Below are the code and all the weights of a small trained network. Each question names an input and a class and asks about switching units off, where a switched-off unit gives its printed mean instead of its output.

import numpy as np


def w(rows, s, z=0):
    codes = np.array(rows[::2]) - 128.0
    scale = np.full(codes.shape[1], s)
    scale[-1] = z or s
    return codes * scale


def norm(h):
    return h / np.sqrt((h * h).mean(-1, keepdims=True) + 1e-5)


def f(y):
    return np.maximum(y, 0)


def log_softmax(a):
    a = a - a.max(-1, keepdims=True)
    return a - np.log(np.exp(a).sum(-1, keepdims=True))


def net(x, mask):
    res = np.array(x, float).reshape(1, 4) / 4 @ E
    u = 0
    for l in range(2):
        y = f(norm(res) @ A[l][:, :-1].T + A[l][:, -1])
        res = res + np.where(mask[u : u + 3], y, B[l][:, -1]) @ B[l][:, :-1]
        u += 3
    return log_softmax(norm(res)[-1] @ U[:, :-1].T + U[:, -1])


A, B = {}, {}
E = w([
[42,172,74,121],'x0',
[87,143,245,125],'x1',
[179,255,122,147],'x2',
[156,102,76,232],'x3',
],0.0043)
A[0] = w([
[252,104,186,75,5],'0.n0',
[185,79,241,138,124],'0.n1',
[168,68,180,191,124],'0.n2',
],0.012,0.003)
B[0] = w([
[183,103,91,8,218],'0.n0',
[41,144,123,164,253],'0.n1',
[144,135,84,179,214],'0.n2',
],0.017,0.0055)
A[1] = w([
[157,203,215,229,147],'1.n0',
[51,69,30,137,107],'1.n1',
[60,149,249,136,2],'1.n2',
],0.013,0.00083)
B[1] = w([
[206,234,54,116,157],'1.n0',
[124,56,74,212,254],'1.n1',
[52,212,248,160,170],'1.n2',
],0.012,0.011)
U = w([
[144,102,159,107,26],'0',
[183,234,65,139,149],'1',
[188,97,91,2,173],'2',
[62,186,213,156,194],'3',
[145,88,185,98,1],'4',
[111,63,25,211,196],'5',
[153,85,203,122,51],'6',
[147,92,181,103,18],'7',
],0.014,0.0074)

Each question gives the input, the list of numbers given to net, and the class t.
The units are the neurons (one row each of A and B). Each row of codes is followed by its name. A weight is (code - 128) times the scale printed after its matrix; where a second scale follows, it is the last column's (A, B and U).
mask holds one flag per neuron, layer by layer. A switched-off neuron (its flag False) gives its mean, the last column of its row in B, instead of its output. The means were averaged over made-up inputs and are rounded, as every weight is.
A unit's drop is (log p(t) with every unit on - log p(t) with that unit switched off) / (log p(t) with every unit on - log p(t) with every unit switched off).
The circuit of an input: a set's keep is (log p(t) with only the set's units on - log p(t) with every unit switched off) / (log p(t) with every unit on - log p(t) with every unit switched off). Starting from all 6 units, units are removed one at a time, each time the one whose removal leaves the highest keep (on an exact tie, the one counted first), for as long as the keep stays at least 0.8.
units of the circuit, in order: the units of the circuit, biggest drop first
most important unit: the unit with the biggest drop
k most important neurons: the k neurons with the biggest drops, biggest first
top k neurons in layer l: the k neurons of layer l with the biggest drops, biggest first
drop when u is switched off: that unit's drop, to one decimal
input [4,-2,6,-2], class 1: units of the circuit, in order : [1.n1; 0.n1]
input [6,-1,6,4], class 1: units of the circuit, in order : [0.n1; 1.n1]
input [-6,3,-1,-7], class 2: most important unit : 0.n0
input [4,4,0,5], class 1: units of the circuit, in order : [0.n0; 1.n0; 0.n1]
input [4,0,-7,-8], class 3: units of the circuit, in order : [0.n0; 1.n2]
input [-4,-6,6,5], class 1: units of the circuit, in order : [1.n1; 0.n1]
input [3,7,3,3], class 1: 3 most important neurons : [0.n0; 1.n0; 0.n1]
input [5,6,3,5], class 1: units of the circuit, in order : [1.n0; 0.n0]
input [-1,1,-6,-7], class 3: units of the circuit, in order : [1.n2; 0.n2]
input [0,7,-1,2], class 3: 2 most important neurons : [0.n1; 1.n2]
input [8,-1,5,-8], class 3: 2 most important neurons : [0.n0; 0.n2]
input [7,5,-5,-2], class 3: 3 most important neurons : [0.n0; 1.n2; 0.n2]
input [2,0,5,7], class 1: units of the circuit, in order : [0.n1; 1.n1]
input [2,7,1,8], class 1: units of the circuit, in order : [1.n0; 0.n0]
input [-1,5,-6,-7], class 3: units of the circuit, in order : [1.n2]
input [2,-4,6,-1], class 1: 3 most important neurons : [1.n1; 0.n0; 0.n1]
input [4,4,7,0], class 1: 3 most important neurons : [1.n0; 0.n1; 0.n0]
input [-8,-7,3,1], class 2: 2 most important neurons : [0.n0; 1.n1]
input [0,1,8,8], class 1: top 2 neurons in layer 1 : [1.n1; 1.n0]
input [-6,-8,-3,-5], class 2: units of the circuit, in order : [0.n0]
input [-3,-5,-3,-6], class 2: drop when 1.n0 is switched off : 0.0
input [-7,-6,8,-2], class 2: drop when 0.n0 is switched off : 0.1
